Below is a small trained network, with its code and all its weights. Each question gives an input and a class and asks what happens when units are switched off, that is, made to give their printed mean instead of their output.

import numpy as np


def w(rows, s, z=0):
    codes = np.array(rows[::2]) - 128.0
    scale = np.full(codes.shape[1], s)
    scale[-1] = z or s
    return codes * scale


def f(y):
    return y / 2 * (1 + np.tanh(0.7978845608 * (y + 0.044715 * y**3)))


def log_softmax(a):
    a = a - a.max(-1, keepdims=True)
    return a - np.log(np.exp(a).sum(-1, keepdims=True))


def net(x, mask):
    res = np.array(x, float).reshape(1, 8) / 4 @ E
    y = f(res @ A[0][:, :-1].T + A[0][:, -1])
    res = res + np.where(mask, y, B[0][:, -1]) @ B[0][:, :-1]
    return log_softmax(res[-1] @ U[:, :-1].T + U[:, -1])


A, B = {}, {}
E = w([
[111,63,214,153],'x0',
[100,65,157,11],'x1',
[176,80,2,111],'x2',
[155,122,198,146],'x3',
[22,84,125,90],'x4',
[115,125,180,203],'x5',
[61,185,90,130],'x6',
[169,129,179,117],'x7',
],0.0083)
A[0] = w([
[116,120,102,142,99],'N1',
[140,76,87,42,126],'N2',
[84,198,81,132,204],'N3',
[9,98,124,111,161],'N4',
[149,152,136,155,159],'N5',
[147,106,107,144,250],'N6',
[173,162,151,74,142],'N7',
[165,159,151,190,254],'N8',
[139,144,204,112,246],'N9',
[152,76,145,57,202],'N10',
[107,201,101,91,162],'N11',
[180,122,54,121,221],'N12',
[180,97,137,141,253],'N13',
[83,133,98,102,228],'N14',
[110,165,53,104,190],'N15',
[203,148,67,107,220],'N16',
],0.016,0.0031)
B[0] = w([
[151,135,181,95,148],'N1',
[137,85,116,199,241],'N2',
[121,165,186,128,230],'N3',
[154,88,195,125,252],'N4',
[99,69,113,149,163],'N5',
[151,87,136,214,169],'N6',
[102,139,97,5,165],'N7',
[101,79,95,188,219],'N8',
[100,84,102,139,212],'N9',
[67,113,57,151,218],'N10',
[105,221,152,75,201],'N11',
[209,101,175,81,239],'N12',
[64,81,99,113,182],'N13',
[166,138,157,124,209],'N14',
[149,146,171,103,244],'N15',
[205,80,141,118,235],'N16',
],0.011)
U = w([
[59,111,43,70,3],'0',
[218,15,130,130,185],'1',
[202,254,188,51,64],'2',
[64,137,145,204,206],'3',
],0.0085,0.0051)

Each question gives the input, the list of numbers given to net, and the class t.
The units are the neurons (one row each of A and B). Each row of codes is followed by its name. A weight is (code - 128) times the scale printed after its matrix; where a second scale follows, it is the last column's (A, B and U).
mask holds one flag per neuron, in row order. A switched-off neuron (its flag False) gives its mean, the last column of its row in B, instead of its output. The means were averaged over made-up inputs and are rounded, as every weight is.
A unit's drop is (log p(t) with every unit on - log p(t) with that unit switched off) / (log p(t) with every unit on - log p(t) with every unit switched off).
The circuit of an input: a set's keep is (log p(t) with only the set's units on - log p(t) with every unit switched off) / (log p(t) with every unit on - log p(t) with every unit switched off). Starting from the 12 units with the biggest drops (on a tie, the unit counted first), units are removed one at a time, each time the one whose removal leaves the highest keep (on an exact tie, the one counted first), for as long as the keep stays at least 0.8.
circuit, biggest first: the units of the circuit, biggest drop first
unit that matters most: the unit with the biggest drop
k most important neurons: the k neurons with the biggest drops, biggest first
drop of u: that unit's drop, to one decimal
input [6,-5,4,3,-5,7,-5,7], class 3: unit that matters most : N12
input [4,-6,2,5,8,5,-7,6], class 3: circuit, biggest first : [N12, N16]
input [3,8,-2,8,4,-6,1,7], class 0: circuit, biggest first : [N10, N7]
input [-4,5,-6,-7,5,2,-1,3], class 2: circuit, biggest first : [N8, N11]
input [7,-6,-3,-1,1,-6,3,-7], class 2: circuit, biggest first : [N2, N9]
input [-5,-3,-7,4,-8,2,-5,-8], class 3: 2 most important neurons : [N12, N4]
input [-1,5,6,-3,-3,-8,8,4], class 2: 3 most important neurons : [N11, N15, N8]
input [-8,-7,-6,-4,6,8,-7,7], class 3: drop of N12 : 0.1
input [5,-6,0,-2,3,-5,1,3], class 3: drop of N10 : -0.1
input [1,3,4,-8,6,4,8,-7], class 2: drop of N13 : 0.0
input [-6,-8,-8,5,6,-7,-7,5], class 3: drop of N16 : 0.2
